In the rows, zero is written as 128.
Each row of numbers stands for one object and depends on some of the facts below. Use the named rows to name the rest.

Facts:
plonis τ sedredrus
kladraplas τ dostum
sedredrus τ sketu
drapo τ bimun
klakam τ plosak
nenikar τ dribri seba
zesi τ klopo
tustel τ flikluske
flikluske τ loflo
drizok τ sketu
dresok τ vofle molabre
leflok τ bruzem
klopo τ seba
goplek τ bimun
bistan τ lagrel
skepek τ vofle sketu
futun τ bimun kliga skufle
rafis τ bimun
gremosar τ gredon
zabrofal τ ropler
busa τ bobem
steplin τ negi
flidram τ klalefim fludras
lagrel τ vodum
brofli τ zabrofal
klalefim τ bimun sketu negi
vodum τ stovu
mepim τ dostum sketu
pofos τ molabre
stogus τ dostum
skufle τ plosak molabre
geska τ klalefim
fumo τ dostum griplur
seba τ vofle
plogru τ dostum
fludras τ ropler
grano τ molabre
tofer τ soler sketu zetre
gradrak τ mepim
loflo τ bruzem
klaplefem τ sketu
{plosak zesi zigro zetre seba} ψ stavol
{plonis negi goplek flezi fumo klaplefem} ψ bibri
{kladraplas bobem drapo flikluske bunar skepek geska loflo} ψ grano
{sedredrus soler dregre} ψ brosu
{klakam lopludrun futun busa skufle} ψ godu
{nenikar giskom rafis zabrofal molabre} ψ griplur
{biflos bistan mepim dribri} ψ katomel
{stizosil tustel kliga gradrak} ψ biva
{drizok klalefim} ψ zutron
{dresok beflanom} ψ sodi
{fluses ropler sketu flidram pofos} ψ stesu
{leflok klopo gremosar bimun stunok fludras stovu} ψ kitisker
{skodren} ψ plogru
{gredon lagrel grestul tofer} ψ flola
{vofle dostum brofli bruzem sistek} ψ guri
{vodum stogus nezetru} ψ steplin

Known rows:
dregre: [125 120 120 124 127 123 123 127 128 119 124 129 126 129 125 123 131 131
 130 126 123 128 123 117 124 124 124 123 130 124 118 127 125 126 127 123]
plosak: [ 97 121 120 126 121 120 108 136 147 118 124 116 128 124 140 148 170 141
 136 122 118 123 141 111 121 125 126 136 143 122  97 117 151 132 118 118]
godu: [130 111 116 169 122 120 247 137 123 131 151 146 125 123 125 170 107 131
 117 132 121 119 125 108 124 125 122 175 121 120 144 119 145 117 130 146]
gradrak: [148 138 124 126 125 135 143 112 132 117 122 134 126 133 127 125 130 135
 128 130 120 126 124 152 122 126 122 119 116 122 142 141 142 133 115 129]
mepim: [127 128 122 122 127 130 140 122 129 120 123 136 128 130 126 120 132 140
 133 125 114 129 122 141 122 124 124 119 122 124 127 133 139 133 114 123]
biflos: [122 121 122 127 128 121 126 130 127 122 127 130 127 128 126 121 132 128
 131 124 122 126 124 118 122 123 124 124 129 123 118 128 126 126 133 125]
drizok: [135 133 128 124 126 129 129 113 131 119 126 129 124 128 126 130 126 126
 126 126 123 127 123 143 121 126 127 127 119 124 146 137 132 130 119 133]
stunok: [133 161 123 136 122 132 131 150 121 135 128 134 129 124 122 122 124 121
 138 122 117 145 141 127 124 134 126 117 137 135 100 137 120 121 113 130]
nenikar: [111 137 141 127 132 121 108 126 120 119 127 149 137 122 123 141 127 134
 121 123 143 148 123 114 124 126 127 125 120 122 181 147 117 119 148 129]
brosu: [ 97 120 123 128 124 122 139 133 121 121 126 120 126 121 124 124 111 115
 119 125 117 120 125 133 123 124 120 120 120 136 137 118 128 122 124 129]
dresok: [122 128 123 125 123 124 109 119 129 120 124 123 129 125 124 134 139 124
 122 126 131 131 126 116 121 125 126 141 123 122 149 134 120 129 124 136]
flola: [ 93 121 123 123 126 121 136 131 121 119 129 120 128 123 127 122 112 118
 117 125 114 122 124 135 123 126 122 120 120 136 136 117 130 123 133 131]
fludras: [162 171 145 137 136 149 133 133 122 132 134 118 125 127 125 117 113 122
 143 123 117 130 154 134 123 140 151 120 135 149 106 139 121 120 113 147]
skufle: [129 113 118 139 121 129 174 128 134 132 126 125 126 128 125 152 132 138
 123 133 139 127 126 109 121 125 127 162 141 122 118 120 139 119 117 137]
lagrel: [ 95 110 119 125 124 124 137 166 135 138 124 117 130 135 125 119 105 117
 122 123 122 119 124 130 158 125 125 143 143 125 102 140 125 122 158 124]
plogru: [ 95 141 124 127 124 122 167 120 121 120 123 128 127 122 123 126 109 119
 120 126 112 123 122 176 124 123 123 117 119 141 162 122 152 139 113 130]
zesi: [125 157 137 138 130 123 105 117 137 119 124 143 136 128 137 191 132 138
 122 122 121 129 125 116 140 133 122 148 118 126 137 137 126 127 156 133]

Rows to name:
No name comes twice in this set of rows, the named rows included.
[109 145 120 137 132 120 105 126 136 119 126 143 137 129 136 167 139 144
 126 120 114 129 123 114 131 127 121 138 120 125 108 128 124 126 148 128] : seba
[ 96 133 123 138 123 125 137 193 122 151 123 126 137 130 125 121 108 117
 139 120 122 132 138 117 154 126 128 126 159 138  98 141 125 117 114 126] : stovu
[190 141 139 123 138 165 108  90 128 120 142 116 125 131 142 121 126 123
 140 121 125 117 141 137 123 139 158 121 136 151 168 130 121 127 204 177] : brofli
[114 158 123 136 123 128 128 147 121 131 127 118 128 121 124 123 134 118
 149 123 116 148 148 113 119 132 132 118 152 130 100 128 119 123 108 130] : bimun

The same objects again, as new rows of numbers:
Named rows:
giskom: [137 143 169 119 148 135 113 104 111 160 128 137 192  99 143 127 125 109
 112 155 139 129 150 125 106 141 145 112 110]
gradrak: [140 115 146 107 122 132 162 132 147 109 100 140 119 102 149 112 134 115
 121 130 104  91 116 135 123 132 128 110 126]
bruzem: [122 141  41 132 162 107 101  79 132 134  94 182 147 144 109  90 132 166
 140 142 138 161 172  87  99 112 129 160 164]
bimun: [136 155 113 151 142 147  77 129  85 119 151 127 157 134 107 130 114 146
 125 156 152 107 127 159 107 143 122 139 180]
fludras: [ 92 152 120 139 146 101 103 143  91 117 143 132 143 121 107 111 104 135
  97 106 155 121 103 130 103 151 153 153 161]
lopludrun: [132 133 129 116 125 123 121 118 130 131 117 145 138 124 127 124 141 144
 122 137 128 111 122 126 128 115 132 123 117]
bobem: [153 133  74 191 153 145 148 103 115 223 105 117 188 155 119 101 150  73
 105 124 185 194   7 114 188  92 161 210  89]
grestul: [133 131 132 122 130 122 118 118 124 129 121 137 136 121 128 129 136 138
 124 134 128 115 124 125 128 123 134 126 119]
katomel: [ 98  95 119 133 140 158 144 163 143 138 168 110 108 134 117 135  92 123
 148 108 131 193 168 134 136 148 103  96 129]
zigro: [167 120 159 134 140 116 101 141 112 139 118 147 104 134  88 156 164 140
 138 116  90 108 114 138 141 118 113 106 103]
ropler: [ 63 139 138 107 117  88  91 127 139  95 155 129 153 145 129 114 128 191
 108  79 178 109  53 135 151 139 152 168  90]
gredon: [135 139 126  53 116  78  15  81 129 128 135  61 151 172 126 163 120 105
 168 123  90 163 209  71 127 103 155  90 151]
sketu: [114 126 134  93 112 152 111 118 150  97 148 136 139 134 138 116 137 169
 128 130 154  76  86 153 157 132 132 132 106]
nezetru: [132 131 131 124 126 121 120 119 127 131 120 137 140 125 129 125 135 135
 121 134 130 111 123 125 130 121 132 130 120]
vodum: [147 117 150 112 103 120 105 121 130 146 117  78 150 141 141 143 119 106
 101 138 139 151  99 105 139  77 165 104 107]
tofer: [136 123 145 115 125 123 149 128 140 117 106 143 122 109 142 116 139 132
 120 129 116  97 118 131 123 129 129 117 122]
futun: [135 134 159 139 129 103 136 130 143 125 116 143 129 132 149 129 144 146
 132 138 126  78 131 147 121 114 107 100 124]

Name these rows:
No name comes twice in this set of rows, the named rows included.
[143 113 164 110 107  97 133 131 144 149 102  77 138 140 158 132 128  86
 101 132 127 128  99  97 133  76 162  90 104] : bistan
[148 140 116 120 100 142 179 139 160 117 105 121 113  92 161 112 136  84
 150 116  82 120  83 144 157 135 140 158 134] : kladraplas
[131 149 113 132 149 141 102 128  95 132 124 131 135 129 115 117 119 111
 108 144 140 101 131 136 103 140 137 130 166] : stunok
[143 112 156 151  87  86 141 102 125  90 101 115 126 153 140 139 145 120
 126 136 136  94 122 137 111 145 105 146 145] : goplek
[ 78 125 162  98 120  82 150 137 170 100 124 130 116 134 166 101 135 152
 115  95 152  60  73 142 144 136 137 125  89] : flidram
[ 91 117  88 146 173 190 116 182  89 143 176  98 102 142  92 122  60  88
 126 132 151 179 175 147 103 175 113 108 201] : kitisker
[132 171 172  96 143 155 154 111  99 169 123 155 143  81 145 132 142 104
  81 165 119  96 165  90  98 122 158 116  78] : nenikar
[138 165 111 106 117 173 108 114  92 136 141 156 116 114 102 145 151 173
 101 154 126 115 139  94 130 102 154 153 101] : dribri
[133 143 189 133 151 110 135 120 127 150 124 140 181  96 165 123 129 109
 116 152 137  96 154 143  98 140 120  96 113] : rafis
[148 137 165 151 137 107 131 128 147 127 124 142 128 134 151 131 145 149
 137 151 127  67 144 152 118 114  94  96 131] : klakam
[159  87 138 103  72 132 166 100 125  78  86 121 118 110 132 122 137  91
 123 141 104 108 111 128 120 155 123 145 139] : fumo
[112 123 145  92 122 122 128 116 155 111 130 126 129 144 152 110 141 153
 130 125 155  64  90 144 153 123 127 121  98] : fluses
[141 139 141 146 130 123 110 123 129 123 127 143 141 134 137 135 142 160
 134 152 134  95 133 149 120 117 107 114 131] : skufle
[178 120 142 135 130 146  79 141 100 124 135 151 119 124  75 163 160 166
 150 123  96 120 111 153 146 128 111 120 110] : zetre

Now the same objects, written a new way:
Some objects and their rows:
stizosil: [132 114 127  84 105 151 127 152 110  98 121 149 143 128 139 155 134  80
 159 116 163 150 109 107 175 191 148 102 102 146 156  89 125 155 154 121
 137 104 121 101 110 113  83 146 120 153 132  95 140 112  99 125]
zutron: [137 143 115  82 109 111  91 136 103 125 164 160 131 141 121 154 141 108
 168 115 155 103 106 104 172 175 164  49 114 159 150 103  71 152 140 103
 171 106  71 121 132  96  59 170 140 168 152 102  92 193 107  75]
lagrel: [134 117 120  52  92 145 113 124 110 107 110 152 142 131 132 161 141 100
 129 111 174 145 103 109 179 187 157 107 109 159 167 103 113 152 151 127
 157  88 117 116 128  95  93 135 127 158 142  99 157  94  78 117]
klopo: [122 118 124 113 146 119 102 141 102  81  95 101 168 158 181 171 160  61
 131 147 195 158  96 102 135 180 163 102  60 178 167  87 113 154 157 108
 146  83 126  96  98  90  84 163 125 143 119 131 134 121  93  98]
pofos: [125 116 115  65  87 153 118 126 102  96 120 151 139 140 142 157 142 100
 131 107 179 119  95 113 183 183 151 127 115 143 171 110 118 154 152 122
 157  88 106 107 124 102  89 133 123 156 149  88 167  98  64 106]
dostum: [123 102 146  81  97 145 141 146  91 114 127 145 154 123 144 120 140  52
 169 113 153 195  93 107 169 190 136 136 106 154 150  85 123 153 160 131
 136 109 108 135 115 149 100 147 124 152 133  90 111 120  98 119]
guri: [132 142 118  82 111 120 100 135  99 120 167 162 127 142 120 144 140 106
 175 113 152  97 106 109 175 183 165  58 119 161 149 109  73 152 138 101
 169 105  74 123 129  98  61 161 135 175 157  93  92 191 105  76]
dresok: [158  95 124 120 111 129 119 158  98  90 122 122 166 161 160 157 143  80
 113 132 156 124  85 131 181 203 159 147  63 140 164 112 106 145 157  87
 150 108  79  98 126 118 102 145 109 150 134 104 128 115  80  98]
tofer: [170  89 128 114 122 132 127 153  95  95 128 119 164 153 154 147 132  76
 126 132 152 141  97 137 188 206 157 141  60 150 157 114 110 144 158  96
 154  98  83 115 131 119 105 142 114 159 126  93 116  98  95  91]
biva: [136 143 118  82 109 113  94 137 102 122 166 163 129 140 121 151 139 108
 169 115 155 101 106 106 172 176 164  52 117 160 149 107  72 153 139 101
 170 105  72 120 130  98  58 166 138 171 152  99  92 193 108  77]
futun: [131 101 119 109 111 142 149 155 104  81 130 147 157 158 157 139 135  88
 151 132 150 116 103 119 184 206 154 124  83 138 166  89 118 153 143 112
 151 112 101 107 104 121  73 145 115 139 135  96 137 115  85 118]
griplur: [131 138 119  76 105 115 105 136 102 130 169 161 131 135 123 136 139  97
 180 105 155 111  98 120 174 182 147  61 118 160 149 106  71 151 140 109
 175  99  76 122 134 108  65 165 133 178 149  87  83 196 108  81]
kitisker: [131 152 105  89 161 101  74 129 107 116 155 120 144 146 160 180 161  91
 144 133 189 116 109  93 120 148 167  19  84 203 148  94  61 161 144 117
 178  93  97 118 123  73  63 178 160 167 137 130  97 193 100  59]
plonis: [131  89 146  88  84 133 129 137 126 111 145 150 173 125 115 191  98  53
 132 137 144 164  98  87 172 149 148 107  82 130 160  59 143 157 187 104
 142  96  66 125 111 144  97 144 141 120 117 102 130 108 131  97]
skepek: [152 119 113 121 109 146 100 170  86 124  94 158 151 135 156 138 149 115
 141 123 187 203 113  89 202 164 131 105 103  99 163  86 113 150 153 135
 115 100 120 100 138 123  82 187 128 127 101 102 147  81 104 114]
drizok: [135 103 143 107 119 152 130 144  83 105 130 139 151 136 141 136 131  64
 161 126 157 176 104  94 173 173 147 127 101 150 153  87 124 156 164 120
 131  99  98 137 118 143  92 149 133 142 128  88 122 104 105  94]
nenikar: [130 108 134 115 108 142 125 147  91  83 112 138 152 161 145 139 138  75
 161 129 161 136  95 116 183 209 159 134  91 142 169 102 120 147 151  94
 143  92 106  99 106 114  83 151 104 152 132  95 133 114  98 113]

Rows to name:
No name comes twice in this set of rows, the named rows included.
[153 153  91 114 106 107  69 164  86 149 135 180 139 149 143 137 161 156
 137 119 172 148 102  81 197 149 149  48 123 104 160  96  55 147 131 120
 145 122  72 109 154 106  53 214 147 135 130 117 108 170  99  83] : grano
[132 127 118  63  71  88  91 128 151 137 179 174 156 125  95 216 101  94
 136 126 144  86  98  95 172 146 163  30  89 136 156  72  94 152 166  83
 182  97  35 106 128 100  64 163 153 141 138 116  99 195 140  70] : bibri

Now the same objects, written a new way:
Some objects and their rows:
kitisker: [138 140 136 107 110 125 132 133 150  11 134  99 100 180]
ropler: [130 124 143 119 128 140 109 125 134 150 145 115 117 121]
gredon: [135 124 123 125 127 134 114 126 143 152 143 123 123 137]
stovu: [146 136 143 116 121 140 122 124 160  69 152 107 117 160]
stesu: [117 117 121 118 119 118 117 140 137 168 115 140 114 137]
zigro: [146 126 112 129 131 127 105 113 129 139 143 124 117 131]
flezi: [105 116 128 138 124 156 161 116 128 144 118  87 135 123]
futun: [129 124 140 139 135  97 162 121 158 136 129 161 141 128]
bunar: [115 139 106 132 123 146 151 140  78 143 160 137 131 132]
biva: [115 121 114 121 120 117 120 134 117 138 116 126 111 135]
bibri: [ 70 106 123 141 115 146 196 118  92 134  82  62 129 109]
vodum: [127 125 145 122 134 126 124 123 124 113 131 124 129 110]
drizok: [157 151 118 149 129 135 111 125 123 135  93 134 135 111]
plosak: [145 119 108 122 132 127 101 114 135 135 142 136 122 144]
tustel: [130 126 144 123 134 127 123 124 125 122 128 130 129 116]
soler: [133 127 120 126 125 139 118 126 142 151 139 124 124 136]
sistek: [143 124 115 128 130 127 105 115 135 146 140 121 119 136]

Rows to name:
No name comes twice in this set of rows, the named rows included.
[139 140 173 112 128 132 127 116 129  30 143  95 112 119] : fludras
[134 125 137 127 134 126 114 124 139 132 129 136 131 119] : busa
[130 144 125 160 128 149 147 117 108 132  73  97 146  98] : klaplefem
[138 155 103 143 128 146 132 140  59 115 117 155 144 110] : skepek
[150 121 112 121 131 140  89 116 127 135 138 137 122 140] : vofle
[110 124 139 145 128 147 160 115 108 125  98  91 145 102] : plonis
[137 155 113 148 136 116 112 143 147 144  96 112 144 111] : mepim
[147 132 162 108 130 140 114 119 141  26 138 117 126 138] : klopo
[132 129 152 130 132 119 132 125 136 140 125 138 132 109] : flidram
[134 108 135 113 136 137 105 133 153 130 125 167 148 144] : pofos
[128 104 136 109 129 159 100 146 177 170 134 174 150 170] : molabre

